Rows, each with roughly how far along a hidden order it lies (0 to 30):
In the rows, zero is written as 128.
[136 157 172  93  89 134 168 168 120 109 155 113 159 144 115 185  88 133
 120 141 108 128 105 150 133 136 122] -> 30
[151 100 103  83 139 114 125 164 159 130 181 118 128 147 124 131  86 121
  90  88 132 117 136 192  91 159  92] -> 13
[147 139 166 168  85 124 148 161  66 105 152 121  90 100 126 148 176 169
  89 125 108  99  85 111  98 143 141] -> 18
[136 175 109 104 127 108 144 114 158 112 113  85 192 158 158 169 127 117
 161  84 112 110 144 161  94 122 103] -> 18
[152 167 111 128  92 105 165 101 173 136 150 137 106 173 121 173 152 118
  76 109 152 102 104 161 164 124 107] -> 14
[121 120 171 104 125 117 147 118 128 107  92 146 175 136 155 151 154 151
  67 120 148 105 126 131  95 131 108] -> 19
[159 108 119  68 100 110 140 127 179 131 113  94  96 118 140 155 123 108
  59  87 107 120 144 169 128 177  94] -> 15
[155 136 120  62 107  89 133 159 159 103 107 124  98 117 161 183  84 139
  86 115 110 120 106 186 148 118  90] -> 20
[135 126 117  40  97 124 139 140 207 115 137 132 124 140 160 130 108 153
 140 131 136 110 123 164 155 136 134] -> 20
[165 102 133 161 139 137 147 112 110  98 127 109 175 112 128  82 104 119
  66  93 146 124 128 152 131 178 143] -> 23
[134 127 117  55 134 121 129 107 124 132 143 124 137 154 121  91 115 139
 143 125 125  83  90 162 118 153 112] -> 4
[174 133 148  76 117 106 119 146 178 132  98 105 108 116 126 142 136 122
  22 117 112 129 147 162 102 165  90] -> 15
[159 119 147   1 101  86 151  95 206 182 197  84 212 216 117 127  42  94
 188 127 128 123 140 200 152 116 107] -> 0
[126 171 152 144 112 149 121 145 152 120  73  97  97 147 120 106 160 149
  63 109 104  99  82 135 116 121 131] -> 27
[153 100 162 136 130 138 155 133 158  93 137 103 114 108 153 109 129 129
  67 105 143 128 127 126 162 180 140] -> 19
[169 179 139 104 129 109 116 173 135 100  95 135 107 128 141 134 184 122
  16 163 118 112 126 149 127 131  98] -> 13

Part 2:
[128 129 130 126 126 104 111 103  99 138  79  74 138 136 127 135 135 112] -> 0
[123 142 129 152 118 138  83  70  82 137  51  90 115 130 133 164  98 124] -> 24
[111 120 111 171 133 109 109  98  88 144  45  73 128 148 136 144 117 117] -> 9
[136 151 126 138 125 157  75  72  87 118  44  88 118 125 127 165 105 120] -> 24
[122 105 127 153 126  76 137 118 110 148  77  74 131 153 136 144 127 113] -> 6
[130 144 124 124 141 122 105 102 110 105  61  77 140 130 133 122 148 102] -> 16
[112  98 118 196  91  84 114  77  79 174  42 103 106 155 142 198  58 145] -> 30
[173  92 165  89 111  57 188 130 176 138 175  90 127 146 132 150 169 103] -> 5
[117 110 142 148  95  80 124  98  93 152  77 108 127 134 140 162 109 136] -> 18
[154  96 167 114  86  86 150  94 129 152 116 116 113 135 136 183 113 129] -> 24
[141 102 150 141  95 104 119  86 109 147  92 105 114 135 136 170 103 131] -> 24
[121 112 138 126 113  76 150 120 122 141  88  99 137 134 144 146 136 117] -> 19
[114  77 122 192 108  58 131 101  94 190  73  84 115 164 138 168  94 136] -> 2
[144 105 154 135  88  92 135  86 112 150 111 112 115 135 138 182 102 129] -> 25
[158 107 159 121  90  99 121  84 120 153 111 105 104 138 130 171 109 126] -> 15
[149 106 131 164 113 136  93  60 101 157  69  95  97 151 129 188  76 120] -> 22
[144  93 138 177  96 103 103  71  94 176  74  96  92 147 129 182  66 143] -> 13
[148  85 166 133  77  67 151  98 120 162 128 121 112 138 140 182 101 137] -> 21
[162 109 150 116 129 105 156 107 141 123 110  93 116 147 135 176 130 102] -> 26
[116 113 135 138 130  76 141 122 114 132  89  79 143 146 138 139 144 108] -> 10
[128 152  98 161 161 158  58  75  75 123  25  49 121 144 121 134 111 109] -> 1
[163 107 142 134 129 117 129  92 129 132  99  78 113 144 127 165 125 109] -> 14
[174 119 181  74 109  95 146 114 149 118 159 102 127 124 125 134 173 101] -> 6
[113  94 125 162 110  88 127 101  94 156  55  96 132 144 142 163 111 125] -> 20
[154 105 159 108 109  81 166 111 148 128 116 104 125 141 136 187 136 110] -> 30
[144  92 145 153  83  86 138  88 110 168  85 114 104 143 141 189  85 136] -> 28
